<172>: [155 151 104 115  85  96 114 113  98 146  95 141 149 146 133 133 111 125
 117 120 148 173 120 139  80 174 109 121 100 135 135  81 110 123  88 154
  78 130 200 147 155 116 126 105 126 134 108 155 124]
<66>: [144  94 101 139 139 148 147  31  80  86 146 154  74 144 144 139 103  91
  82 119  77 148 147 135 113 191 102 125 118  76 167 130  98 161 139 151
 105 111 147 120 145 120 154 164 135 126 128 155 123]
<215>: [146 112  76 111 132 143 121 127 127 126 121 130 149 123 140 131 106 106
 132  89 158  81 128 165  62 135 156  61 106 123 160 112 147 155 100 138
 129 150 133 215 164 104 128 121 106 128  66 102 116]
<27>: [134 109  88 115 151 153 139 133 132 120 141 148 164 122 130 126 101 115
 127  84 148  82 141 164  59 108 134  66 105 131 138 116 164 153  96 107
 118 152 120 217 157 115 128 103 123 132  68 117 125]
<214>: [150 128 126  81 106 165 133 149 127 111 131  66 121 160 135 130  61 112
 106 132 158 140 102 128  89 147 143 132 138 123 146  62 156 121 122 215
 129 128 164 123 106 104  76 106 116 112 155 100 127]
<25>: [159 135  99 115  98 102 125  90 107 146 112 162 150 148 129 135  86 139
 113 109 141 167 120 140  76 162  78 145  94 157 125  79 121 135  97 138
  41 133 194 140 149 133 107  88 143 138  98 157 129]
<8>: [164 120  86 118 103 113 125  82 111 147 119 161 144 148 135 139  77 139
 105 101 147 147 120 143  74 154  76 148  91 167 126  80 128 151  98 139
  31 135 191 146 154 135 102  94 144 139  82 145 130]
order: [130 164 120  86 118 103 113 125  82 111 147 119 161 144 148 135 139  77
 139 105 101 147 147 120 143  74 154  76 148  91 167 126  80 128 151  98
 139  31 135 191 146 154 135 102  94 144 139  82 145]
<8>
row of <214>
[150 128 126  81 106 165 133 149 127 111 131  66 121 160 135 130  61 112
 106 132 158 140 102 128  89 147 143 132 138 123 146  62 156 121 122 215
 129 128 164 123 106 104  76 106 116 112 155 100 127]
order: [ 61  62  66  76  81  89 100 102 104 106 106 106 106 111 112 112 116 121
 121 121 123 123 126 127 127 128 128 128 129 130 131 132 132 133 135 138
 140 143 146 147 149 150 155 156 158 160 164 165 215]
<215>
q: [150 128 126  81 106 165 133 149 127 111 131  66 121 160 135 130  61 112
 106 132 158 140 102 128  89 147 143 132 138 123 146  62 156 121 122 215
 129 128 164 123 106 104  76 106 116 112 155 100 127]
<214>
tail: [ 81 128]
[165  62 135 156  61 106 123 160 112 147 155 100 138 129 150 133 215 164
 104 128 121 106 128  66 102 116]
row of <66>
[144  94 101 139 139 148 147  31  80  86 146 154  74 144 144 139 103  91
  82 119  77 148 147 135 113 191 102 125 118  76 167 130  98 161 139 151
 105 111 147 120 145 120 154 164 135 126 128 155 123]

